Here is a tiny trained network, its code and every weight. The questions are about switching its units off for an input and a target symbol, where a switched-off unit gives its printed mean instead of its output.

import numpy as np


def w(rows, s, z=0):
    codes = np.array(rows[::2]) - 128.0
    scale = np.full(codes.shape[1], s)
    scale[-1] = z or s
    return codes * scale


def f(y):
    return np.maximum(y, 0)


def softmax(a):
    e = np.exp(a - a.max(-1, keepdims=True))
    return e / e.sum(-1, keepdims=True)


def log_softmax(a):
    a = a - a.max(-1, keepdims=True)
    return a - np.log(np.exp(a).sum(-1, keepdims=True))


def net(x, mask):
    ids = ['Παεζημτω'.index(c) for c in x.split()]
    T = len(ids)
    res = E[ids] + P[:T]
    u = 0
    for l in range(2):
        r = res
        for j in range(2):
            rows = slice(2 * j, 2 * j + 2)
            q, k, v = (r @ M[l][rows].T for M in (Q, K, V))
            z = softmax(np.where(np.tri(T) > 0, q @ k.T / 2**0.5, -1e9)) @ v
            o = O[l][rows]
            res = res + np.where(mask[u + j], z, o[:, -1]) @ o[:, :-1]
        u += 2
        y = f(res @ A[l][:, :-1].T + A[l][:, -1])
        res = res + np.where(mask[u : u + 8], y, B[l][:, -1]) @ B[l][:, :-1]
        u += 8
    return log_softmax(res[-1] @ U[:, :-1].T + U[:, -1])


Q, K, V, O, A, B = {}, {}, {}, {}, {}, {}
E = w([
[155,108,93],'Π',
[184,162,147],'α',
[44,169,35],'ε',
[131,50,150],'ζ',
[2,117,173],'η',
[124,52,103],'μ',
[139,210,135],'τ',
[119,69,227],'ω',
],0.019)
P = w([
[172,91,3],'0',
[159,98,19],'1',
[148,141,54],'2',
[139,166,73],'3',
[131,182,78],'4',
[131,195,89],'5',
[124,202,91],'6',
],0.0057)
Q[0] = w([
[126,166,124],'L0H1',
[226,205,100],'L0H1',
[10,151,141],'L0H2',
[72,206,171],'L0H2',
],0.014)
K[0] = w([
[156,238,125],'L0H1',
[234,254,20],'L0H1',
[26,132,22],'L0H2',
[90,240,91],'L0H2',
],0.0089)
V[0] = w([
[106,129,61],'L0H1',
[108,56,180],'L0H1',
[254,114,114],'L0H2',
[230,103,136],'L0H2',
],0.013)
O[0] = w([
[46,121,182,106],'L0H1',
[254,150,105,253],'L0H1',
[72,78,186,15],'L0H2',
[18,163,147,11],'L0H2',
],0.0084,0.0034)
A[0] = w([
[118,208,160,254],'L0N1',
[153,184,144,93],'L0N2',
[181,121,112,89],'L0N3',
[189,111,248,209],'L0N4',
[136,123,125,109],'L0N5',
[167,135,130,212],'L0N6',
[155,139,175,77],'L0N7',
[117,151,80,195],'L0N8',
],0.014,0.0078)
B[0] = w([
[13,2,230,181],'L0N1',
[62,78,68,150],'L0N2',
[89,239,156,204],'L0N3',
[201,14,31,248],'L0N4',
[131,142,128,135],'L0N5',
[82,105,122,222],'L0N6',
[194,79,40,151],'L0N7',
[19,153,79,187],'L0N8',
],0.0072,0.013)
Q[1] = w([
[159,4,167],'L1H1',
[148,50,64],'L1H1',
[194,52,54],'L1H2',
[114,14,140],'L1H2',
],0.011)
K[1] = w([
[132,28,73],'L1H1',
[40,117,33],'L1H1',
[225,110,255],'L1H2',
[121,46,89],'L1H2',
],0.012)
V[1] = w([
[118,178,182],'L1H1',
[173,106,215],'L1H1',
[159,101,125],'L1H2',
[212,137,254],'L1H2',
],0.0083)
O[1] = w([
[88,52,81,57],'L1H1',
[172,54,2,32],'L1H1',
[97,124,159,155],'L1H2',
[91,15,114,7],'L1H2',
],0.0068,0.017)
A[1] = w([
[59,96,127,109],'L1N1',
[147,119,116,255],'L1N2',
[100,64,227,61],'L1N3',
[166,227,72,156],'L1N4',
[213,45,247,8],'L1N5',
[189,136,98,57],'L1N6',
[20,119,189,128],'L1N7',
[104,172,181,73],'L1N8',
],0.012,0.015)
B[1] = w([
[157,255,106,146],'L1N1',
[3,80,240,215],'L1N2',
[209,16,33,152],'L1N3',
[166,62,171,251],'L1N4',
[209,244,96,178],'L1N5',
[215,183,7,154],'L1N6',
[75,104,22,222],'L1N7',
[248,86,75,202],'L1N8',
],0.0075,0.019)
U = w([
[70,177,129,190],'Π',
[115,79,109,197],'α',
[144,219,81,2],'ε',
[124,6,207,38],'ζ',
[134,167,199,204],'η',
[80,107,188,214],'μ',
[126,198,42,28],'τ',
[184,82,106,76],'ω',
],0.015,0.0074)

Each question gives the input, a string of symbols that net reads in full, and the target symbol t.
The units are the heads (2 rows each of Q, K, V and O) and the neurons (one row each of A and B). Each row of codes is followed by its name. A weight is (code - 128) times the scale printed after its matrix; where a second scale follows, it is the last column's (O, A, B and U).
mask holds one flag per unit, layer by layer, with each layer's heads first. A switched-off unit (its flag False) gives its mean, the last column of its rows in O or B, instead of its output. The means were averaged over made-up inputs and are rounded, as every weight is.
A unit's drop is (log p(t) with every unit on - log p(t) with that unit switched off) / (log p(t) with every unit on - log p(t) with every unit switched off).
The circuit of an input: a set's keep is (log p(t) with only the set's units on - log p(t) with every unit switched off) / (log p(t) with every unit on - log p(t) with every unit switched off). Starting from the 12 units with the biggest drops (on a tie, the unit counted first), units are removed one at a time, each time the one whose removal leaves the highest keep (on an exact tie, the one counted first), for as long as the keep stays at least 0.8.
units of the circuit, in order: the units of the circuit, biggest drop first
k most important neurons: the k neurons with the biggest drops, biggest first
k most important neurons of layer l: the k neurons of layer l with the biggest drops, biggest first
heads that matter: for each layer, one digit per head in row order, 1 if its drop is at least 0.15 and else 0, layers parted by /
drop of u: that unit's drop, to one decimal
input ω ζ η, target η: units of the circuit, in order -> (L0H2 L0N4 L1N4 L1N7)
input ω ω ε τ, target η: 2 most important neurons of layer 0 -> (L0N4 L0N8)
input μ ε ω ω Π, target η: 3 most important neurons -> (L0N4 L0N8 L0N3)
input η ε Π ω μ ε Π, target η: units of the circuit, in order -> (L1H1)
input ω τ μ ω α, target α: heads that matter -> 10 / 00
input η ω η ζ η, target η: 2 most important neurons -> (L0N4 L0N3)
input ω ε ζ, target η: 2 most important neurons -> (L0N1 L1N4)
input ω η ω ω ω τ ε, target η: 2 most important neurons -> (L1N4 L0N4)
input μ η ε ω ζ, target η: 3 most important neurons -> (L1N4 L0N1 L0N2)
input μ ε ω, target η: units of the circuit, in order -> (L0H1 L1H1)
input ε τ ε α, target τ: 2 most important neurons of layer 1 -> (L1N4 L1N7)
input η ω ω ζ, target ζ: heads that matter -> 00 / 11
input ω ω ε, target η: 2 most important neurons -> (L1N4 L0N3)
input ε ω μ ε η ω ω, target ω: units of the circuit, in order -> (L0H2)
input α τ ω α, target α: 3 most important neurons -> (L0N1 L1N3 L1N7)
input τ α α ω Π ω ω, target ω: 2 most important neurons of layer 1 -> (L1N5 L1N6)
input ζ μ μ, target μ: 2 most important neurons of layer 1 -> (L1N4 L1N8)
input Π ε τ, target Π: 2 most important neurons -> (L0N4 L0N1)
input μ τ ε, target Π: 2 most important neurons -> (L0N8 L0N3)
input ε Π τ, target Π: 2 most important neurons -> (L0N1 L0N4)
input ε ω μ, target η: 2 most important neurons -> (L0N1 L0N3)
input α ζ ζ, target ζ: 2 most important neurons of layer 1 -> (L1N7 L1N2)
input ζ Π ω τ ω μ, target μ: drop of L0N4 -> 0.3
input ω ε τ, target η: drop of L0N8 -> 1.3
input ω ζ α Π τ, target τ: drop of L0H1 -> 1.4
input α ε α α ω μ, target η: drop of L1N3 -> 0.1
